Rows near named flat spaces through zero
gbrn: [ 167   18  -11  104  126   89  139  187    2   61  198 -249  236 -157
  -71  -42 -187  199   81  172  -69 -166  107   89  140   26  155  -49
 -121   11  -63]
cgzr: [  14 -165  134  -47  -58 -158 -189  -93 -202 -105 -172   -1 -130   93
  -61   20  203 -140   87  167  -13  -88  -87  -69 -168  220 -369   11
   -9  -83  -91]
hpzd: [-219 -301    6  -37    1   23   54 -271 -269  107  148  -35 -341 -202
  141   80  227 -348  -35 -236  168  -19 -218  -96 -491   41 -169  203
   97 -186  266]
hpzd: [-255  -45  114   33  -16    4 -123  -31  -59   46    8   56 -113  -58
  150 -101  228 -205 -164 -296  105   18  -41 -157 -236   42   54  161
  198  -40   68]
gbrn: [ 285   -9  -32    5   10   35  240  -35 -264  -78  -74  -25    6   13
 -386  -65   12  371  -16    3  144    8  -24  195 -190  189  126   55
   14  -87  -15]
hpzd: [  67   51  314  -66   55 -171 -398   18  438 -219 -698  407  -27   15
   24  -15 -208 -386 -113  121 -242  227 -199  -28    4  153 -448  121
  352   71   22]
hpzd: [ -62 -168 -129   13  111   61  -41 -238   15   37 -142  233  -91  -48
  246   76 -359  -27  184   54  -90  342 -207  -87   39  -66 -228    0
   -8 -117  194]
hpzd: [ -46  -20 -238   56 -129  -24  109   36   12  162  305  -89   29  -68
   97   54   41   17   -5 -157  134  -43  -57   67   33 -178  230  -82
 -110   95  164]
cgzr: [ 432  104 -182   35  104  -77   23   40   58  -20  -63  -47  300  -53
 -254  155 -358  290  232  369 -180   27   -4  231  268 -114   40 -171
 -191   61   19]
cgzr: [ 204  221  119  -77  105   73   53  135  -23 -146  -80 -115  169  149
 -215  -70  -47  288   39  225 -125  -86  254   44  227   80   30  -90
 -104    1 -335]
cgzr: [ -37   17  103 -125  150  174   92 -150 -202  -88 -103   46 -182   28
  -27  -54   85   68  -91 -208  119  161   27  -91 -251  126 -109  198
  183 -171  -62]
hpzd: [ 187   34  -59   74   37   93  312  132 -384   39  417 -433  228   20
 -316  -73  140  462  144  218   49 -388  290  130   71   49  372 -152
 -329  -94 -224]
bqgz: [  89  309  -84  -60   -3  100  107  166  174  -63  105 -105  145  229
 -142   62   -1  296  -28   66  -11  -43  361   49  352 -154  174 -103
  -77  164 -279]
gbrn: [-190 -288   43   -5  -66  -26 -107  -90   62   47  -68   82 -248  -69
  349    9 -130 -316   74   63  -65   94 -243 -147  -24  126 -439    9
  -48  -10   82]
bqgz: [-180 -254 -110  -16  -72   18  137 -196 -298  127  251  -59 -191  -82
  195   -8  124 -121   90 -123  127  -35 -188  -51 -221  -15   -4  -38
 -153 -173  192]
bqgz: [ -85  230  255 -101  102   83 -188  107  410 -157 -335  170  -36  114
   73  -15 -108 -165 -174   10 -180  141  180 -134  192   18 -218  120
  243  127 -225]
cgzr: [  55   56   79  -14   83  -54 -115    9  -20   -7   13 -107   64  -85
 -100   86  105 -120   -3   64  -71 -129   70   -5  -69  -42  -18   54
   39   -2  -21]
bqgz: [  89 -187  -18  163    0 -177  -92  -61 -112   95    9  -13  145 -218
  -84   23 -101 -102  170  244 -156 -143 -186   94  -76  -19   98  -83
 -140  -79  226]
gbrn: [   9   59  191    9   13 -152 -292   25  100 -128 -363  215   60   53
  -55  -75   98 -155 -105  -54  -28   70  -76  -36 -121  106  -91   95
  279   -6   11]
gbrn: [-282 -112  185 -116   90  212   44 -143  -86 -106 -148  139 -302  142
  247 -131   49  -79  -68 -175   86  197   14 -245 -155  201 -309  165
  184 -191 -121]
gbrn: [-184 -237   91   18   54   69  -43 -187  -11   -5 -160  162 -238  -46
  176    2 -138 -182   48   44  -68  158 -129 -148 -121  116 -305  120
   76 -119   78]
bqgz: [-197   59   99  -35 -121 -132 -200   53  221    9  -21   62  -14   42
  159   14  152 -363  -77  -17 -103 -111    5  -73   84 -127  -10  -70
    3   96    9]
hpzd: [-488 -384  129 -124 -112 -144 -289 -317   23   37  -96  210 -444  -33
  543  103  199 -825   47  -91  -36   52 -356 -285 -294   -8 -587   55
   77 -158  258]
bqgz: [ -51 -208  -86  -48 -226 -205 -157  -24  -55   21   91 -110 -172  105
  137  155  191 -226  137  158   43 -136 -119  -55   19   64 -423 -121
 -183   98  -41]
hpzd: [ 166   58 -215   33 -200  -56  234  223 -252   86  528 -470  148  102
 -240   38  346  337   54   52  228 -419  224  164   92  -20  290 -193
 -317  130 -189]
cgzr: [-173   32  253   31  156   99 -175  -59  201  -49 -371  302 -123 -129
  105 -113 -123 -215 -238 -241  -71  280  -67 -157 -185   94  -72  310
  413  -26   83]
hpzd: [ 407  307  -83   13   70   -8  148  159  -69  -99   48 -177  342  115
 -532   50   49  494   23  163   24 -165  304  254  141  -68  368  -79
  -51   59 -189]
hpzd: [-524 -159  116    9  -83   21  -83  -72 -331  144  423 -223 -172    5
  336 -105  536 -323  -29 -221  104 -296  106 -314 -214  -33   94    8
 -104 -155  -51]
bqgz: [  39   54 -165   14    6  109  185   30  -37   67  247 -149   56   33
  -26   60  -77  236   82   62   13  -38  153   38  184 -118  150  -93
 -188   41  -73]
gbrn: [   9  -29   67    7   92   82   19   -5  -52  -38  -22  -56  -43   -1
  -54   11    7   57   -5   26   22    1   87  -50  -67  101 -111  113
   87  -39  -88]
gbrn: [ -78 -241 -183  -73  -48   65  283 -219 -441  108  460 -298 -184    4
   24  139  211   25  228   97  118 -229   19   -3 -144  -65  -41 -117
 -351 -200   33]
cgzr: [-150  183   58  -16   19  134   96   49 -102   23  155  -64   23   54
  -17 -142  203  130 -158 -244   78  -49  213  -74  -16  -62  358   39
   25  -23 -123]
bqgz: [-212   -2  213 -104  -11  -83 -253 -140  155 -106 -403  376 -200   25
  172  -70  127 -427 -211 -297   25  230 -219 -125 -274   47 -197  182
  379  -67  159]
bqgz: [-192 -211 -182   82 -107   76  109  -80   58  148  159   49 -201  -58
  241   55 -136  -47   23  -99   87  132 -117  -63   14  -41  -71   25
  -54   59  157]
hpzd: [ 337   -5   13  -13   99  -49   67  -42 -207  -94 -108  -82   99  -34
 -360   52  -29  210  105  211  -17  -71  -10  168 -117  121  -38   11
  -28  -97  -29]
gbrn: [ 128 -141 -244   83  -65   84  290   71   16   74  245 -157   41   27
  -10   73 -256  293  193  233   41  -51   27  129  235    3  -16 -158
 -262   58  -16]
bqgz: [ -37  -24 -330  130  -87  150  339   34 -109  198  490 -210   97   28
   26   26 -157  403  176  111   18  -89  179   61  324 -209  394 -229
 -421   56  -26]
bqgz: [ -49   50  -54  -30  -57   58   65   36    5  -26   80  -44  -23  180
   20    6   35  145   32   44   29  -10  152  -41  168  -16  -11  -79
  -98   46 -166]
gbrn: [-172 -181    0   -5 -177  -54  -10   65  -12   83  160  -88 -154  -29
  271  -67  125 -218  -27  -95   99  -97 -154  -73  -45  103 -162  -49
  -90   52   27]
cgzr: [-102  120  -57   27  -83   26    9   75  162    7    8  101   34  124
   52  -48   14   77  -97 -139   55   76   88  -15  137  -96  181  -28
   56  103  -25]
cgzr: [-125   19   87 -130 -129 -137 -170  -63  -75  -61  -23  -13 -147  147
   18   57  365 -249  -44  -37   27 -119   24  -90  -97   -5 -166  -21
  -10   11  -92]
hpzd: [  52  205  291  -50  140 -157 -463  -12  276 -172 -577  324   73  -20
  -74    6  -23 -301 -160  -24 -208  191  -55  -74  -76   20 -183  181
  392   47    6]
cgzr: [ 216  160  180  -17  208  -71 -321   60  308 -165 -503  219  179  -21
  -65   34 -323  -62   16  215 -272  210  -24   -5  157   52 -271   69
  220   59  -68]
bqgz: [ -14  113 -229   12   58  138  158  -62  147  100  160   31   32  -33
   29  146 -205  130   19  -67  -11  147  100   43  169 -294  215  -14
  -43   68  106]
gbrn: [-241 -490  -64  -67  -65   64  101 -257 -314   63  197 -115 -413   20
  355   84   42 -203  249  122   90  -14 -197 -191 -168  187 -583  -22
 -220 -200   31]
cgzr: [  35 -108 -134  -95 -235 -202  -15   32   56   63  158 -101 -105  -34
  115  128  172 -295    8  -46  120 -145 -232  107  -61  -49 -183 -124
 -120  119  148]
gbrn: [ 205  -93  174  -43  100 -218 -239 -154   25 -162 -445  202   61  -38
 -170   86 -129 -241  161  362 -252    8 -206   86 -105   79 -314  -25
   60 -151  111]
gbrn: [-148   64  394   -9   59 -126 -343  109 -170 -121 -169  -24   47    8
  -28 -225  554 -266 -251 -301  144 -178   34 -171 -423  248   -1  234
  411 -118 -105]
bqgz: [-293  -70  170  -18   72  121    2  -54   88   22  -14   89 -153  -93
  238  -90   45 -296 -143 -220   16   43  -34 -150 -174   13  -27  161
  201 -104   92]
cgzr: [-296   36  292 -108   30  104  -17   31 -263  -70  205 -267 -134  153
   32 -109  538 -135 -101  -81   70 -329  332 -242 -162  124  -33   84
   16 -140 -343]
cgzr: [-356   59  217  -77   92  114 -127  -85   82   -3  -58  111 -172  -23
  244  -65  146 -333 -180 -253  -46   72   74 -243 -126  -58  -26  172
  207  -72  -14]
hpzd: [  82  238   16  -21  -25  -64 -197  124  457 -102 -392  329  127  123
   62  -35 -301   15  -90    8 -153  294  -38   30  330  -73  -39  -60
  136  209  -35]
cgzr: [  54  -14  113   31   47  148  238  101 -221   19  136 -189  -42 -138
 -160 -186  139  177 -179 -212  185 -117   46   49 -263  228  196  172
   92  -61  -59]
hpzd: [ -61 -194  526   17  284 -124 -493 -173  -95 -212 -625  239  -60 -117
  -11  -90   29 -433   23  195 -249   56 -160 -227 -395  355 -527  290
  398 -292   -2]
bqgz: [ 164   37  -49  -60   31   76  123  -37   18  -39 -150  101 -110  -58
 -107    2 -121  128 -123 -184  125  226 -119   97 -134   92  -59  144
  158   37   68]
gbrn: [ 394  156 -270  189   -3  -24  133  200  217   56   -6   20  377  -57
 -261   29 -455  492   92  201  -78   95   24  290  371 -120  359 -157
 -128  209   62]
[-162  142    2   84 -169  -88  -78  314  200  107  346 -242  184   33
   94  -30  275 -124 -109  -54   24 -352  222  -24  211 -155  294 -126
  -88  222 -115] : hpzd
[-101  -21  -37  -30 -112  -16   91  -29 -129   58  181  -73 -106  -13
  -10  -13  277  -78 -108 -224  175 -106  -21   16 -195  -32  147   33
   11  -13   74] : hpzd
[-346 -130   28   10  -47  136  140  -11 -194  138  386 -190 -157  -56
  264 -112  258 -130  -65 -238  145 -164   57 -166 -146    0  129   33
  -74  -99   -1] : gbrn
[ 145   63 -200  118 -105   20  192  257  -12  122  365 -283  228  -10
  -60  -45  -70  348   69   97   49 -192  129  132  290  -46  305 -201
 -292  166 -107] : hpzd
[ -27   14  227   53  160  -43 -232  -11   60  -81 -263  122  106  -54
  -23  -56  -39 -146   -6   92 -160   15   10  -83  -70   61  -60  101
  194  -97    0] : hpzd
[ -66   63   64  -42  -54  -81 -113    0  194  -22 -147  160  -22   -6
   70   -7   12 -228 -102  -87  -51   53  -89    4   -5  -72    1    5
  102   52   91] : hpzd
[ 184 -120 -122   61   59  -33    8  -71   57   -8 -126   86   92  -19
  -17   96 -398  127  258  355 -178  117 -113   85  202  -12 -168 -133
 -164  -27   71] : cgzr
[  56 -194 -265  215  -51   86  414   32 -453  247  660 -436  162 -160
 -154  -32   54  401  215  135  117 -370  106  143   -9  -60  515 -176
 -440 -110   69] : cgzr
[ -25  255  354  -72  106  -52 -342   -9  343 -220 -702  485  -47   30
  -97 -125   -3 -244 -366 -285  -76  337  -68  -67 -190  102  -77  311
  592   47   23] : hpzd
[-191   75  149  -60  105  146  -75   32  121  -85  -77   33  -64  147
  171  -41    6  -40  -47  -23  -44   77  199 -205  112   39 -177   78
  126  -18 -219] : bqgz

Rows near named flat spaces through zero (a row that begins with a name and a colon came from that space)
lq_sj: [  53  128   54  378 -152 -268  300  124  221 -140  137  148 -212 -206
 -266 -222  406  -55 -151  302   58  -45  333   74  143  -75 -204   40
   86  -64  218]
zq_bl: [ -87   86  -60   98  275   18  -81   35   87  157 -250 -119  278   83
   96 -117  -55  141  -90 -121  -87 -381 -201  -78   27  106 -296   22
 -106 -255 -179]
pj_hz: [-130    3  283  156 -177 -148  181  221 -179 -370  -97   69 -174  -17
   92  163 -122 -184  -13  267   -9  350  263  214   -8   21   53  234
  249  117  235]
zq_bl: [ -51  -47   60 -174 -131    3    9  -17 -111 -137  -27  -67   28   31
   31  100 -156  -56   72  -17   45  165   -7   51   -8   10  119   70
   44  158   80]
zq_bl: [ 142  -60   38 -191   79  320 -358 -273  -83  261   65 -166  244   90
  -88  -66 -109   27  136 -416 -129 -121 -161 -150  169   80  101  -29
 -155  219 -248]
pj_hz: [ 131 -295   -9   18  118  -38  103   -3 -278  159   20   28  -71  -58
   57   50   13  -19  281    5 -133   61 -181  119 -170   -9  137   -2
   43   99  -61]
lq_sj: [ 129  -43  -50    3   32 -145   75   59  -99 -120   41   34  -12  -44
 -268   96   61   52  218 -166   64 -172 -193   38 -194 -195   43  112
  -10  117  155]
lq_sj: [  63  113  133   56  243   92 -106  -68  164  482  -67 -129  -51  208
   67 -100   30  119  -41 -143 -245 -254  -50 -145  131  306 -163  -75
 -162 -166 -333]
zq_bl: [ 155 -132 -205 -307   75  145 -198 -115 -147   42   84  -47   89  -40
   12  126 -124  102  141 -214   41  -33 -302  -70 -174 -188  228  -56
  -97   74  -55]
zq_bl: [ 181  -77    1  -45   73   64 -111  -84  -63  208  -16  -74   82   98
 -124   10  -13   52  178 -245  -97 -212 -181 -107  -43    8   81  -44
 -116   79 -115]
fc_cl: [ 152  250  153  -35   99 -148  -38   37   21   17  -82 -217   79  177
 -473    0  -25  174  188 -430  -18 -466 -307 -127    4   22 -222  227
  -96  119   27]
lq_sj: [ -65  -43  108   13  -50  -38   81   17  -20  -84 -176 -121  131   79
   -9  -70  -70   -7   26   70   38  -31   39   21  115  136 -117   24
  -19   13   49]
lq_sj: [ 115 -350 -260 -111  489  393 -143 -162 -129  277  -97  -28  453  126
  -74  -88   54  263  396 -512  154 -529 -411  -93 -154   -3  -56 -277
 -441  -56 -187]
pj_hz: [ 114    5 -128   27 -101  -99   -5 -119 -120  -94  217  102 -147 -167
 -114  -18  194   33   23  125   69   30   48   36  -21  -92   21    5
  112    4   70]
pj_hz: [  13  107  -89   66  227  240 -270 -197  106  185  135   59  170  121
 -220 -127  166  110   64 -335   71 -314  -59 -145   85   73 -138 -135
 -189  -53 -191]
zq_bl: [  80 -244 -116  169  374   92 -171 -258 -322  118  175  115   42 -118
  -51  -66  225  155  231  -52  -61 -172 -110   87    8   81 -134   -9
   -5  -44 -159]
zq_bl: [ 149  110 -160   25   57  206 -209 -131  256  129  -67  -21  157  100
 -159 -144  110  143  -65 -197  183 -408  -71 -227   65  -34 -174 -218
 -242 -211  -94]
pj_hz: [ -47  -89  111  139 -184 -203  173   41  -84 -334  209  144 -294 -251
  -61   27  123 -132  -85  404   20  435  322  180  106  -94   51  121
  256  156  264]
lq_sj: [ 142 -124 -284 -458   43  543 -468 -326    6  252  -72 -177  393  128
  210  -17 -238  157  -19 -366  111 -186 -230 -304   50  -18  188 -342
 -330  -58 -274]
fc_cl: [  53  -62 -396  -36  124   71 -172 -138  181   35  295  225  -57 -138
   -8  -18  245   79  -79  165  165  -10  -19  -45 -146 -213  140 -258
 -127 -247  -55]
lq_sj: [ 135 -171  113 -163 -200  -60  129   44 -393 -305  -44 -101 -109 -272
  100  127 -186  -88  167   73   13  304  -98  277  -61 -165  117  341
  231  281  217]
fc_cl: [ 305  -62   39 -120  -91  312 -412 -311 -318  399  141   -6 -105   73
  155  126 -111  -64  128 -286 -286   69  -55 -146    6   83  332  -71
   70  173 -340]
lq_sj: [   7  124 -120  -93   16  -77  172  117  248 -287 -186 -131  321   90
 -467 -126   75  185  144 -267  446 -507 -237  -55  -62 -158 -288    8
 -288  -38  283]
pj_hz: [-215  321  181   41 -394 -369  320  182   38 -507  123   99 -220   27
 -327  121   80 -128  -27  106  219  199  302  119   -4  -32  -29  234
  234  223  424]
zq_bl: [ 66 -45  42 -80 -97  10  22   4  26 -91 -59 -35 -59  30 -49  79 -68   9
  23 -21  87  24  14 -32  -7 -53  39 -14 -31  64 114]
zq_bl: [ -68 -137  -24  365  154  -36   29  -51  -91 -152  166  210  -67 -182
   15 -170  323   17  -82  448   31   98  329  139  159   81 -156  -65
   74 -186   30]
fc_cl: [  18  192   75  236 -225 -274  119   43   45 -183   97   97 -224  -31
 -152  -44  223  -29 -149  335   23   17  323    0   98   54  -83   37
  157  -98  147]
lq_sj: [  51   58  -41 -228 -136  267 -224 -189  173  117 -100 -126  228  256
 -121  -12 -131   43    6 -360  150 -205  -41 -284  108   56   38 -230
 -226   75  -67]
pj_hz: [  36  142 -142 -147  -11  122 -103   30  292  100   23  -35   92   14
   -7  -36  -28   55 -192 -153   42 -119  -53 -194   -2 -150   64 -137
 -170  -81  -45]
lq_sj: [ 147   26   66  330   68   50 -102  -38  184  222  183  179 -276  -98
   17  -96  260  -63 -179  197 -189   49  276  -38  128   10    3  -89
   19 -141 -136]
zq_bl: [  -4   25  -11   75  -14 -105  112  141   99   25 -193  -13   37  153
    5   17  -20   29  -20   68   29 -166  -16  -82  -98   32  -33 -108
  -70 -162   28]
fc_cl: [ 189   -2   18  -91 -181   73 -307 -188 -173  -67  425  162 -258 -143
  -77  201   49 -185  105    4 -105  352  110   98  -65 -174  471  146
  146  259  -24]
pj_hz: [ 301   89  -20  128    0  165 -395 -381 -190  354  387  129  -96   77
 -290  -62  287    3  198 -277 -170 -189   38 -160   79  116  144 -101
   11  116 -304]
pj_hz: [ 124   42  -98 -109   73   39  -13  109  -26   34  -71   -9   17  148
  -58  107  -58  138   87 -155   96 -205 -190 -142 -220  -91   80 -133
 -134 -103    3]
fc_cl: [ 198  -30   -8  -13  -31  190 -265 -279   81  161   84  -26   61  123
 -207  -71  117   46   91 -167   42 -214   55 -164  147   85   36 -158
 -186   28 -115]
zq_bl: [  85   95  -78 -197  288   18 -127  -94  161   84 -353 -325  520  366
 -454  -30  -79  342  343 -685  216 -938 -555 -198  -87   77 -331   55
 -470  -64  -26]
fc_cl: [ -54  173  197  -71  -55  -28   64   53  -52   90 -350 -256  123  157
   92   13 -252   24   24 -280  -95 -213 -170   -9   56  194 -240  223
   44   46  -58]
pj_hz: [ 161 -208 -240  253  166 -121  130   76  103  188  240  299 -325 -218
   99  -41  354   10  -57  429  -72   93   83   54 -207 -178  147 -249
   -7 -288  -46]
zq_bl: [ -40   10   73   48  226  298 -206 -252    3  229  156  -31  171  -11
 -133 -214  110   44   60 -368  -71 -119    3  -40  291  163 -206    4
  -95  165 -213]
fc_cl: [  90  -54 -299 -196  250  238 -421 -293 -190  381  546  202  -41 -164
   83  107  102  -31  159 -322 -241  135 -260   22 -215 -164  430  -18
   12  137 -375]
lq_sj: [  59   22  -32 -263 -131  -66   82  182   51  -24 -301 -229  136  133
  149   79 -281   42  -36   42   29  -77 -197  -89 -140  -45  124  -31
 -107 -106   37]
zq_bl: [  26   30    6  132   16  207  -64  -35   28  132  254  122   80 -102
 -146 -218  180 -139   25 -143  -44  103   93    1  121  -59   66  -74
   -1  166 -113]
zq_bl: [-104  -23  -20  141  238  -94   -6   24  -95  103 -147   18   35  133
   84   34  -26   74   78   37  -67 -151 -158   25 -115  156 -174   -3
   39 -195 -129]
fc_cl: [-107  -98  -51 -123  121  -42  139  106 -159  -36 -184  -38  114   87
   78  132 -166   36  230 -168   81  -71 -299  112 -258   -8  -20   70
  -12   23   38]
lq_sj: [ -58 -104   58  131  144   56   25   45   71  190  -70   19  -96    8
  302  -67   -1   -5 -171  289 -158  142  149    0   94  162  -47 -137
   -7 -208 -155]
pj_hz: [ 159 -151  -66  154  -12  -44  -81 -147 -225 -102  137   90 -196 -263
  104  -49  159   47  -89  398  -41  145  159   77  102  -27  -39    4
  175 -120   12]
lq_sj: [ -64  -51  -36 -177 -126  218  -36 -115  -29  -12   56   12   95    3
   82    1  -51  -64   36 -146  113  127   81   13   51   14  119  -77
  -50  149    5]
lq_sj: [-137  217  -22   24   -1  -92   93   58  378 -120   29    0   72   83
 -275 -109  151   61 -102  -41  207 -197   91  -62   85   -1 -188  -33
 -165  -78  130]
pj_hz: [ -96   44 -207 -209 -111 -112  182  141   98 -127   15   48   15  -49
   28   99  -47  -31   20  -21  180   61 -153   65 -269 -215  143   -9
  -13   -2  149]
zq_bl: [ -91    6  117   92   50  -58   16  -89 -130    6 -125  -52   53  113
  -63  -13  -21    2  165  -95    5 -114  -70   87   44  211 -225  125
   73   40  -35]
lq_sj: [  49 -120   13 -201  -42 -126  -42  -88 -553 -258   37  -76   44  -75
  -19  213 -149   10  356  -75   -4   78 -244  234 -184  -26  157  336
  181  234   89]
lq_sj: [  41 -107  130   90  155   75 -161 -258 -325  127  -44 -111  185  101
 -138  -88   15   69  275 -239 -112 -223 -114   17  163  274 -197  102
   20  142 -165]
pj_hz: [-181 -236   35  -15   21  -98  371  178 -376 -230 -338  -86  184 -127
  226   15 -208  -49  229    6   91   89 -231  323 -151    3 -190  235
  181  113  173]
fc_cl: [ 139 -226  -71 -210   91  470 -322 -218 -136  447  -89  -76  145   61
  406   32 -236  -52   87 -270 -176   57 -190  -73  -27   70  238 -172
 -116   24 -379]
fc_cl: [  86  119 -107  -52 -174 -103  147  224  182 -179 -211  -53  -12   -8
  -32    2  -85   42 -145  114  215  -86  -98  -94 -130 -219  -66  -74
  -16 -173  187]
fc_cl: [  68  160 -139 -172  199  175 -285  -23  180  332    1  -84  141  145
   44   11 -113   92  -53 -302 -110 -225 -301 -205 -106  -41   87 -100
 -191 -140 -291]
zq_bl: [ -18 -158  -68  437  198  -41  137  -77 -144  -18   80  202   48  -98
 -156 -261  412   65  128  195   99 -189  157  111   90  127 -311 -121
   20 -150    6]
pj_hz: [-168 -123  172 -111   46  137   45   26 -430  -59  -97  -63  140  -43
  200  111 -288 -132  237 -299 -110  241 -167  235  -50   60   35  286
  195  351  -24]
pj_hz: [-195 -112 -122  -45  -79 -178  273  244  -14 -124  181  240 -381 -272
  432  182  -45 -167 -226  506  -68  663  154  207 -237 -208  293  -27
  272  -58  121]
fc_cl: [ 181 -185   31 -202 -144  167 -136  -55 -290  176  151   25 -233 -159
  355  184 -213 -185   35   41 -265  498  -39   74 -108 -116  466   34
  194  217 -146]
fc_cl: [ 181  -77 -183  190  288  -57   15    4 -124  316  -60  104 -130   61
   98    1  170  198  105   67  -73 -328 -206  -64 -244   64 -117 -192
  -41 -367 -201]
pj_hz: [  91  130  350  264 -321 -234  111   87   26 -154  138   53 -406  -78
 -111   13  112 -152 -237  371 -203  313  514  -17  270   58   55  121
  253  139  169]
fc_cl: [ -20   57  -84 -248 -298   56 -156  -36  101   11  201   70 -222  -87
  322  162 -150 -193 -265  264  -92  517  178  -25  -40 -121  448  -78
  127   15  -57]
fc_cl: [ -68   36  145 -316 -314   57 -158 -151  -17  -69   54 -164  -85   57
  184  108 -268  -76 -228  144  -99  412  238 -124  256  132  221  -18
   99  184   -3]
lq_sj: [ 141 -124  -74 -153  268  416 -241 -249  -82  574  -75  -85  309  327
  -81  -23  -55  145  342 -766  -72 -479 -345 -269  -62  167   26 -276
 -329  122 -356]
fc_cl: [  15 -179   24    8  280  168   -2   16 -102  287 -153  -64  115   47
  178  -25 -104   54  122 -206 -149 -105 -214    4  -49   83  -64  -42
  -88  -11 -192]
pj_hz: [ -72  142   88  -54  -38 -108   62   25  176 -204 -262 -207   71   50
  -37  -43  -90  121 -118   66  156 -194   -8   15  145   98 -332  154
  -63 -137  136]
[  35  155   93  318  -56 -208  283  236  306  -52   26  110 -193  -93
 -207 -135  262  -55 -137  161   21  -75  203   34   39  -99 -164   35
   12  -83  167] : zq_bl
[-164  200   50  -96  -86  -70  140   82  318   -1  -77  -80   55  191
 -142  -34  -23   20  -87 -127  119 -107   46 -114   59   83 -110  -65
 -126   11   79] : lq_sj
[ 412  -17  -71  220  190  115 -246 -297  -76  284  117  -12  141   75
 -489 -226  378  220  283 -342   -1 -676 -132 -195  104   70 -182 -121
 -239  -45 -178] : pj_hz
[ 112 -110   52  232 -134  144 -164 -258 -259   92  279  244 -171  -96
  -26    1  205 -168   99   -9 -115  189  283   45   99   50  154  -45
  192  193  -87] : lq_sj
[-102  -31  133 -222  -35  181 -134   54  -44   47 -374 -264  159  136
  450   79 -484  -15 -207   38 -132  176  -62  -95  114  145   10   -1
   20  -60 -134] : pj_hz
[ -56  -19  -12   33 -197  -70  127   22  -40 -148  103  149 -104  -24
  -72   76   68 -110   36   40   99  162  159   40  -64  -76  120  -39
  103  135  164] : lq_sj
[-208  311  113  -48 -320 -180  185  158  378 -264  -27  -52   25   98
 -234  -33  -20  -87 -239    8  159   47  247 -104  151  -30  -64   32
   -6  107  264] : pj_hz
[-158  -69 -102   85 -145 -144  129   35   17 -427   41  190 -138  -93
   36   85   94   -3 -153  433  270  219  305   71  -15  -81  -23  -96
  108 -130  296] : fc_cl
[-125    5   79  239  230 -108  175  145   93   59 -152  -36  111   27
  -50 -168   76   62  -38   37  -64 -182  -25   16   83  114 -315   20
  -34 -116  -20] : zq_bl
[  35 -136   14  340   50 -220  203    3 -294 -347  229  281 -163 -200
 -380   32  355   -3  289   57  151  -31  118  239 -100 -134 -107  166
  173  168  302] : fc_cl
[ 186 -171   46  175  270  148  -82 -164  -68   53 -206 -161  127  -99
   -2 -249  114  239   19   59   41 -357  -42   14  271  156 -453   14
 -144 -210  -75] : fc_cl
[ 140 -232   18 -124  -36   50 -142 -242 -418  -46  353   91 -219 -251
   33  152   29  -89  234    4 -127  365   -5  217  -33  -79  298  194
  198  327  -10] : fc_cl
[ 217 -130 -110   19  305  145 -184 -148   70  130  122   26    9  -26
 -219  -55  178  177  163 -151   74 -272 -175  -47  -23  -78  -61  -89
 -238  -79  -82] : pj_hz
[ 100  155  -25  -41  113   16 -293  -92   40    0  210   18  -30   58
 -227   70   55   84   12 -122  -37 -116  -65 -108  -12  -59   91   46
  -68   -8  -79] : fc_cl
[ -38  -48  107  -55   17  -39  195  202  -74  -75 -390 -188  227  169
   16   28 -224   50  131 -151   62 -205 -188   -3  -83   52 -120   56
  -84   15   97] : pj_hz
[ 334 -152 -237  311  350  -95   35  148   71  204   98  211 -269 -203
   43  -34  323  185  -64  310 -102 -227  -88  -36 -245 -243    5 -187
  -97 -435  -76] : lq_sj
[  58  -67   68  105  -57  -16  116   54  -31   52   -5   83 -210  -40
   26   36   13  -66    9   38  -31  141   50   16  -35  -37   -5  -40
  115   61   43] : zq_bl
[-168   -3  -49 -220  118  -91  156   77    0 -146 -354 -175  155  101
   54  134 -248  153  136 -229  211 -234 -369   89 -180   12 -275  163
  -64  -50  132] : fc_cl
